Below is a small trained network, with its code and all its weights. Each question gives an input and a class and asks what happens when units are switched off, that is, made to give their printed mean instead of their output.

import numpy as np


def w(rows, s, z=0):
    codes = np.array(rows[::2]) - 128.0
    scale = np.full(codes.shape[1], s)
    scale[-1] = z or s
    return codes * scale


def f(y):
    return np.maximum(y, 0)


def log_softmax(a):
    a = a - a.max(-1, keepdims=True)
    return a - np.log(np.exp(a).sum(-1, keepdims=True))


def net(x, mask):
    res = np.array(x, float).reshape(1, 6) / 4 @ E
    y = f(res @ A[0][:, :-1].T + A[0][:, -1])
    res = res + np.where(mask, y, B[0][:, -1]) @ B[0][:, :-1]
    return log_softmax(res[-1] @ U[:, :-1].T + U[:, -1])


A, B = {}, {}
E = w([
[240,101,249,154,109,123,164],'x0',
[87,78,134,152,144,75,161],'x1',
[157,133,87,236,103,98,160],'x2',
[111,109,130,138,137,105,145],'x3',
[133,132,122,119,111,141,127],'x4',
[159,126,39,55,175,145,225],'x5',
],0.013)
A[0] = w([
[86,150,56,173,157,153,89,3],'neuron 1',
[113,169,140,75,139,123,201,56],'neuron 2',
[78,169,148,122,89,30,23,21],'neuron 3',
[145,146,39,70,254,146,205,74],'neuron 4',
[179,113,68,120,152,132,194,51],'neuron 5',
[42,136,5,115,151,113,45,1],'neuron 6',
[163,183,60,232,95,99,167,173],'neuron 7',
],0.0081,0.0031)
B[0] = w([
[191,118,130,125,127,135,173,178],'neuron 1',
[97,139,128,171,96,129,130,166],'neuron 2',
[84,63,69,181,69,121,29,197],'neuron 3',
[83,147,184,136,27,221,82,246],'neuron 4',
[124,114,169,170,121,195,12,188],'neuron 5',
[254,57,104,90,176,97,198,233],'neuron 6',
[66,220,220,77,124,37,79,213],'neuron 7',
],0.0089,0.013)
U = w([
[88,117,68,198,84,193,100,44],'0',
[250,95,119,110,150,115,185,100],'1',
[66,178,109,17,155,93,104,254],'2',
],0.011,0.0057)

Each question gives the input, the list of numbers given to net, and the class t.
The units are the neurons (one row each of A and B). Each row of codes is followed by its name. A weight is (code - 128) times the scale printed after its matrix; where a second scale follows, it is the last column's (A, B and U).
mask holds one flag per neuron, in row order. A switched-off neuron (its flag False) gives its mean, the last column of its row in B, instead of its output. The means were averaged over made-up inputs and are rounded, as every weight is.
A unit's drop is (log p(t) with every unit on - log p(t) with that unit switched off) / (log p(t) with every unit on - log p(t) with every unit switched off).
The circuit of an input: a set's keep is (log p(t) with only the set's units on - log p(t) with every unit switched off) / (log p(t) with every unit on - log p(t) with every unit switched off). Starting from all 7 units, units are removed one at a time, each time the one whose removal leaves the highest keep (on an exact tie, the one counted first), for as long as the keep stays at least 0.8.
circuit, biggest first: the units of the circuit, biggest drop first
top k neurons: the k neurons with the biggest drops, biggest first
drop of u: that unit's drop, to one decimal
input [8,1,-5,-3,-7,-8], class 0: top 2 neurons => neuron 6; neuron 3
input [-2,-2,-3,-7,4,3], class 0: top 2 neurons => neuron 7; neuron 4
input [-3,-1,8,-5,-4,4], class 2: top neuron => neuron 7
input [8,0,-2,-5,-1,8], class 0: top 3 neurons => neuron 6; neuron 4; neuron 5
input [5,7,6,1,2,3], class 2: circuit, biggest first => neuron 7; neuron 6
input [4,4,8,7,4,-1], class 2: top 2 neurons => neuron 7; neuron 6
input [-5,0,-5,0,-4,-4], class 1: circuit, biggest first => neuron 6; neuron 7
input [-7,6,-7,7,-2,4], class 1: top 2 neurons => neuron 6; neuron 7
input [1,2,-4,0,-8,4], class 0: circuit, biggest first => neuron 7; neuron 4
input [2,-7,7,0,-7,8], class 0: top 2 neurons => neuron 5; neuron 4
input [-8,5,-8,-6,7,-7], class 1: top 2 neurons => neuron 6; neuron 4
input [5,3,8,2,8,-7], class 2: top 2 neurons => neuron 7; neuron 4
input [-5,-2,-5,0,0,7], class 0: top 2 neurons => neuron 4; neuron 7
input [0,-2,7,-3,-3,2], class 2: circuit, biggest first => neuron 7
input [5,8,6,-5,2,-4], class 2: circuit, biggest first => neuron 7; neuron 6; neuron 4
input [-2,6,-2,4,1,-1], class 1: top 2 neurons => neuron 7; neuron 4
input [-5,-8,3,-7,3,-2], class 1: circuit, biggest first => neuron 6; neuron 4
input [-6,6,-8,-3,3,8], class 0: top 2 neurons => neuron 4; neuron 7
input [-8,-7,8,4,-3,7], class 1: top 2 neurons => neuron 6; neuron 1
input [0,0,8,-3,6,2], class 2: circuit, biggest first => neuron 7
input [-8,5,-6,-8,-4,4], class 1: drop of neuron 6 => 0.9
input [0,0,-1,6,-2,5], class 0: drop of neuron 4 => 0.1
input [-8,7,-6,-4,-7,-3], class 1: drop of neuron 6 => 0.7
